The symbols move the objects like this.
@: dl->gp, fz->zb, gl->tj, ph->jj, fp->gj, bc->sc, ls->hg, tq->lg, lb->tq, hh->fq, gq->dq, pm->lj, qz->gm, zp->hf, gp->ch, hg->hf, bb->bc, ch->sg, dr->mj, lz->hh, bq->zh, ft->lp, zh->jq, zb->jq, qm->sf, hs->mp, gf->hs, hz->pp, dm->dj, nc->hp, mj->fz, rr->bs, bs->rt, jt->jr, zj->rd, jg->pn, rt->cm, sm->tq, fm->hp, zm->ld, lg->hf, mr->gr, bl->gm, rn->zj, jd->lc, qp->ft, lq->gl, tm->ng, nj->sq, qd->md, tb->nh, sg->nc, lc->ph, jn->lq, dj->tm, rd->gf, ms->pf, gm->tr, gj->ml, lp->jd, pz->hd, ng->mr, lj->nj, ml->mh, tr->cd, pp->dg, sq->cq, jj->nq, jq->dj, dg->pz, fq->tr, pn->gl, zl->lj, cm->fm, gr->gn, cp->jt, sc->sl, nq->jp, sl->qp, tt->hz, dq->tb, jp->dr, md->rr, tj->md, sf->dm, cq->zm, cd->qr, hp->ng, fj->fp, pj->qm, mp->qd, jm->pj, ld->bb, mh->jn, nh->tj, tc->gq, zg->nj, jr->tc, hf->jg, gn->zg, sj->ld, qr->dl, pq->ch, hd->lz, hc->cp, pf->sm
&: dl->tr, fz->jp, gl->hf, ph->lp, fp->pf, bc->sj, ls->jr, tq->jn, lb->dr, hh->bl, gq->cp, pm->fz, qz->dg, zp->gl, gp->cd, hg->pf, bb->zg, ch->mp, dr->ph, lz->pp, bq->zm, ft->sc, zh->pf, zb->dr, qm->gr, hs->fq, gf->hh, hz->tb, dm->pj, nc->gp, mj->nj, rr->ch, bs->sg, jt->md, zj->cq, jg->tq, rt->nc, sm->sq, fm->bs, zm->nj, lg->lq, mr->fm, bl->zp, rn->sq, jd->qp, qp->jp, lq->ml, tm->bb, nj->jq, qd->tc, tb->jr, sg->dl, lc->ft, jn->hh, dj->qm, rd->zh, ms->jn, gm->pz, gj->sm, lp->sl, pz->hz, ng->cm, lj->ft, ml->fj, tr->hd, pp->nh, sq->pm, jj->zh, jq->mj, dg->tt, fq->tc, pn->lg, zl->dm, cm->rr, gr->hp, cp->qd, sc->ld, nq->lc, sl->bb, tt->tj, dq->jt, jp->nj, md->hs, tj->jg, sf->jm, cq->ml, cd->qz, hp->rt, fj->dr, pj->mr, mp->hg, jm->ng, ld->bc, mh->fp, nh->gq, tc->rd, zg->zl, jr->hc, hf->jn, gn->tm, sj->zb, qr->ch, pq->dj, hd->pp, hc->mp, pf->bq
~: dl->tr, fz->jp, gl->hf, ph->lp, fp->pf, bc->ng, ls->hg, tq->ml, lb->mh, hh->bl, gq->pz, pm->sq, qz->dq, zp->pn, gp->cd, hg->lz, bb->rr, ch->qr, dr->jj, lz->lb, bq->jq, ft->sc, zh->rn, zb->dr, qm->gr, hs->fq, gf->hh, hz->tb, dm->pj, nc->cm, mj->pf, rr->ch, bs->sg, jt->pp, zj->nq, jg->tq, rt->nc, sm->zh, fm->bs, zm->nj, lg->lq, mr->fm, bl->zp, rn->sq, jd->qp, qp->ft, lq->md, tm->sf, nj->jq, qd->gf, tb->jr, sg->dj, lc->nj, jn->gj, dj->qm, rd->gl, ms->zj, gm->pz, gj->sm, lp->sl, pz->mp, ng->cm, lj->zb, ml->tq, tr->hd, pp->tb, sq->pm, jj->jd, jq->bq, dg->tt, fq->tc, pn->lg, zl->mr, cm->rr, gr->hp, cp->qd, sc->ld, nq->lc, sl->bb, tt->hf, dq->jt, jp->ph, md->hs, tj->jg, sf->jm, cq->pf, cd->tb, hp->rt, fj->lc, pj->mr, mp->hg, jm->ng, ld->gn, mh->fp, nh->gr, tc->hg, zg->zl, jr->jt, hf->hs, gn->tm, sj->bs, qr->gm, pq->dj, hd->pp, hc->tj, pf->bq

In the rows, 24 stands for zero.

The rows follow the links: the fewer symbols apart two objects are, the more alike their rows tend to be.

Row, then object:
[ 16  22  28  15  17  19  24  19  23  32  21  28  19  22  28  18  18  14  14  22  24  22  25  24  21  12  37  31  25  11  24  24  18  27  10  30  18  31  31  23  22  24  16  30  24  29  20  45  21  16]: jn
[ 24  22  24  21  21  26  34  37  27  21  12  16  22  22  19  27  29  20  17  17  29  21  30  26  24  26  22  16  25  29  17  33  24  11  29  24  34  21  26  29  27  48  18  27  26  13  22  27  27  15]: hz
[ 31  26  19  17  30  11  22  22  24  16  38  22  21  15  18  17  21  27  34  28  24  32  19  24  35  27   8  21  23  27  30  24  15  31  20  29  18  18  23  24  25  16  32  14   7  27  20  21  21  24]: lc
[ 24  28  24  35  24  39  17  17  22  29  29  23  31  27  29  33  31  26  29  32  25  29  21  16  15  19  31  27  13  25  29  15  32  28  29  21  25  23  16  19  30  18  24  19  36  14  32  14  19  36]: nc
[ 13  23  23  33  27  26  10  22  28  25  11  28  27  22  23  16  16  24  17  21  16  27  33  32  19  36  22  21  28  31  12  10  23   2  21  27  22  23  24  18  20  31  24  27  34  24  27  24  31  25]: qd
[  9  19  32  18  23  23  25  20  23  24  21  29  22  19  24  19  23  15  13  20  27  19  25  25  17  17  36  26  29  14  22  29  16  24   9  27  20  31  29  28  25  32  10  28  22  29  21  45  22  17]: jg
[ 38  29  16  18  13  12  24  26  25  36  22  22  16  31  28  20  14  25  28  24  16  26  23  24  35  18  20  31  20  21  25  16  29  29  30  28  21  21  28  15  15   7  39  29  22  25  18  20  24  19]: sq
[ 23  17  26  25  24  28  33  26  20  14  26  26  25  33  27  32  29  28  24  18  24   7  17  20  19  25  28  23  29  21  26  38  33  36  29   7  27  28  19  31  19  12  17  25  22  36  26  12  22  26]: sf
[ 28  24  21  20  34  15  21  19  22  11  38  23  23  13  15  17  24  28  34  29  26  32  19  24  32  30   7  18  26  29  30  26  13  29  18  28  18  19  22  27  29  21  29  13   7  27  21  21  21  28]: jd
[ 24  18  26  27  24  29  33  25  20  15  26  26  26  35  26  33  28  28  23  19  25   7  17  20  18  25  30  24  28  20  25  37  33  35  31   7  27  28  19  30  18  11  17  26  24  34  26  11  23  26]: pj
[ 25  23  25  21  20  29  32  33  25  27  16  14  24  20  20  31  33  18  20  22  32  26  29  21  22  19  24  18  18  28  21  31  24  14  27  28  33  20  25  27  34  49  18  24  29   7  23  29  24  18]: gm
[ 25  24  21  22  35  16  20  19  22  10  39  24  25  14  15  18  24  28  34  29  26  31  18  24  30  32   9  18  26  28  29  27  14  30  18  25  18  19  21  27  27  19  28  12   7  28  22  20  21  28]: ft
[ 24  21  26  19  21  26  35  35  24  21  14  15  21  21  18  28  32  18  17  18  31  21  29  24  22  23  23  16  25  27  20  36  23  15  27  25  33  22  27  30  30  48  16  26  25  13  21  30  26  15]: dg
[ 23  19  27  28  31  27  28  21  20   9  34  27  28  29  23  30  29  30  28  22  24  12  15  21  21  30  22  22  29  23  27  35  27  37  28   8  23  26  17  31  20  11  19  20  17  35  27   9  21  30]: gn
[ 37  26  18  14  23   9  24  23  22  24  34  21  16  19  21  18  18  26  34  28  22  32  18  23  37  21  10  24  21  24  31  22  18  31  23  32  19  18  25  22  24  11  36  20  10  26  17  22  21  21]: dr
[ 33  30  19  18  16  11  19  23  25  36  22  24  15  27  29  15  11  23  25  24  14  29  24  26  34  18  21  32  21  19  24  11  25  25  24  32  18  22  30  14  15   9  38  30  22  26  19  25  24  20]: zj
[ 39  29  15  16  21  10  24  25  24  26  32  21  18  25  24  18  16  28  33  26  18  30  20  23  38  23  11  25  20  26  28  19  23  30  28  29  20  17  26  18  19   9  40  21  13  26  18  16  23  21]: fz
[ 23  23  23  25  37  20  19  18  21   8  40  26  27  14  16  20  25  30  34  29  26  28  17  23  27  32  11  18  26  28  29  27  15  30  19  23  19  21  18  28  28  19  24  12   9  30  24  17  21  32]: sc
[ 26  28  22  32  22  39  21  23  23  32  25  17  31  25  26  35  34  24  27  30  29  30  24  16  18  17  28  24  12  28  27  18  30  22  31  24  29  20  18  20  33  32  24  19  37   5  31  18  19  32]: ch
[ 30  23  23  29  20  35  32  26  20  25  25  19  27  35  28  38  35  27  26  24  27  15  19  16  18  19  31  25  19  22  29  32  36  36  37  12  30  24  18  25  24  17  21  24  30  19  28  10  20  29]: pq
[ 22  21  24  27  37  26  21  17  21   8  39  26  30  19  19  23  28  31  33  27  26  23  16  21  23  33  14  18  27  29  28  29  18  32  21  17  21  23  17  29  26  16  23  12  13  32  27  12  20  33]: bb

Each walk starts at a row. The symbols on each line, taken left to right, move it on to the next object.
Each answer is a row, close to the row of the object it stands for.
start [ 15  26  24  26  21  19  12  20  27  32  15  32  22  23  29  11  10  21  16  21  13  27  31  31  24  26  27  29  26  22  14   7  20  10  16  31  17  26  30  16  16  22  27  31  29  28  24  32  28  20]
~ ~ ~ @ ~ @	[  7  20  31  20  25  25  22  19  23  23  19  30  24  18  23  18  21  15  12  20  27  20  27  26  16  20  35  26  29  16  20  26  15  20   8  27  20  31  29  28  25  34  10  27  25  29  23  44  24  18]
@ & & & ~ & @ @ @ &	[  9  20  31  18  24  24  24  18  22  24  23  30  23  18  24  19  23  14  14  22  27  21  24  24  18  16  36  27  28  13  23  28  15  27   7  26  18  32  28  27  23  30  10  26  21  30  22  45  21  18]
start [ 22  18  26  27  26  30  31  24  20  15  27  27  27  33  27  33  29  29  24  20  24   7  17  20  18  25  30  23  28  21  26  36  33  36  30   7  26  29  18  30  19  11  17  24  24  35  27  12  22  28]
~ ~ @ ~ & ~	[ 29  21  24  27  22  30  33  26  20  21  27  22  25  37  27  35  31  29  26  21  26  11  17  18  20  22  30  25  24  21  28  35  36  38  35   8  29  26  19  27  19  12  20  26  25  28  27   9  22  28]
& @ ~ @ & & @ & @	[ 22  26  25  37  28  39  16  14  21  26  30  25  32  29  29  32  30  28  29  30  23  25  20  18  13  22  31  27  17  24  28  17  32  30  29  16  25  25  14  21  26  13  23  20  35  21  33  12  19  38]
start [ 31  26  21  13  11  13  26  23  24  38  22  24  14  29  31  19  15  19  21  23  18  23  23  24  31  11  29  33  20  13  26  19  25  30  22  30  19  26  31  18  17  11  31  32  23  26  17  33  21  14]
~ ~ & @ & @ @ @	[  9  20  32  19  23  23  23  18  22  26  22  31  23  18  26  18  21  15  15  21  26  20  24  24  18  16  37  28  28  12  22  25  15  24   8  28  19  33  29  27  23  28  11  27  23  30  21  45  21  18]
@ @ & & & & ~ @ &	[ 24  23  26  23  21  28  31  36  27  22  11  15  21  21  19  28  31  19  17  19  29  24  31  25  23  25  23  15  23  29  18  30  23  10  29  27  33  20  26  28  31  49  19  28  28   8  23  28  26  18]
start [ 23  27  23  37  25  39  16  14  22  29  29  25  33  28  28  31  30  27  29  32  24  27  20  17  15  20  32  28  16  23  28  15  32  30  28  18  24  24  16  19  27  15  23  19  36  18  32  13  20  37]
~ ~ @ @ @ @ & &	[ 24  26  24  36  26  38  16  15  22  28  30  25  32  28  28  32  30  27  30  33  24  28  20  17  16  20  31  26  16  25  29  16  31  30  28  18  24  23  14  19  28  15  24  18  35  18  33  13  19  37]
& & & ~ ~ @ ~ ~ & &	[  8  21  30  27  25  27  14  19  26  27  12  30  25  18  24  15  18  16  13  22  21  27  31  30  15  25  31  24  29  21  16  15  19   9  11  31  20  28  26  22  24  35  16  29  32  24  24  39  27  22]
start [ 18  23  27  20  20  24  28  33  27  26   9  19  21  20  22  22  25  16  13  17  26  23  33  28  23  22  24  20  23  25  15  26  21   7  22  30  29  23  29  25  27  47  18  30  29  14  21  35  26  14]
& @ & ~ & @ @ ~ @ &	[ 16  22  30  14  19  20  27  21  22  30  23  28  18  21  27  19  21  15  15  22  26  21  23  24  22  11  36  31  26   9  25  28  17  30  10  28  18  31  30  27  23  25  14  30  21  29  19  45  20  16]
& @ ~ & & & ~	[ 15  24  24  29  23  25  14  25  29  28   8  28  24  23  25  16  15  22  14  18  16  27  33  32  21  30  24  22  27  26  11  11  23   2  21  29  23  23  28  18  19  34  24  31  33  22  24  29  31  21]
start [ 24  22  23  24  37  20  20  18  22   8  40  25  27  14  16  20  26  29  34  29  26  29  17  24  27  33  10  17  27  28  28  27  13  29  18  23  18  20  20  28  28  22  25  12   8  29  24  19  21  31]
~ ~ ~ ~ ~ & ~	[ 15  24  24  32  24  29  12  25  29  27   9  25  26  22  23  19  19  22  16  22  18  28  34  30  18  33  24  21  26  29  13  12  24   1  24  27  25  23  25  19  22  36  22  28  36  18  26  26  31  25]
@ @ & ~ ~ @ ~ @ ~	[ 24  23  25  21  21  26  33  37  27  21  11  15  21  22  19  27  29  20  17  17  29  21  31  26  23  26  21  16  24  29  18  32  25  10  30  26  33  21  27  28  29  48  19  28  27  12  21  26  27  15]
start [ 27  29  23  34  23  40  20  19  22  30  28  20  31  28  28  34  33  26  29  31  27  28  21  16  17  17  30  26  12  25  29  17  32  29  32  20  27  22  17  20  30  22  25  19  35  11  31  14  17  35]
& & ~ & & & & @ &	[  8  23  27  34  27  29  11  20  27  25  13  30  28  20  23  16  18  21  14  21  19  26  32  30  16  32  28  23  29  25  14  13  20   7  16  27  21  27  25  21  21  34  17  29  33  24  27  31  29  26]
& @ & @ @ ~ ~	[ 22  24  27  12  15  16  28  20  21  33  25  27  17  24  28  19  18  15  18  22  24  22  23  22  25   9  35  33  24  10  26  25  19  34  13  30  18  30  32  23  20  19  20  29  19  28  18  43  20  14]
start [ 24  24  26   8  15  14  31  24  22  32  24  23  14  20  25  18  20  14  18  21  26  24  22  22  28   9  31  30  23  13  28  27  17  31  13  33  19  28  32  24  25  25  21  30  18  26  17  43  21  11]
@ ~ @ & ~ & ~ @ @ @	[ 21  21  25  33  29  35  24  18  20  18  31  28  31  32  27  33  30  30  28  25  24  14  17  19  15  26  31  25  24  22  28  29  31  36  29   8  24  26  16  26  20  11  18  20  27  31  31  10  21  34]
& ~ ~ & @ @ &	[ 10  23  28  32  28  28  10  20  28  26  12  30  27  19  24  16  16  22  14  22  18  27  32  31  16  31  28  23  27  25  13  11  21   5  15  28  20  26  25  20  22  33  19  28  33  24  26  31  29  25]
start [ 14  22  24  32  26  27  15  27  29  24   8  26  27  22  21  18  18  23  15  19  18  24  34  31  19  36  23  19  29  29  11  15  23   2  22  26  25  23  25  21  20  38  20  29  32  22  25  26  33  23]
@ & @ @ @ @ & ~ ~	[ 20  26  24  37  29  40  13  14  23  26  28  25  34  24  27  30  30  27  30  32  25  30  21  18  14  23  29  25  17  26  28  14  29  25  26  20  24  23  15  19  30  20  23  16  36  17  33  15  19  39]
& & ~ & ~ @	[ 36  28  18  17  14  10  23  24  25  36  21  23  15  29  29  18  12  24  26  24  15  28  24  25  34  17  21  31  19  20  25  14  27  27  27  30  19  22  29  15  16   7  39  30  23  27  18  23  25  18]
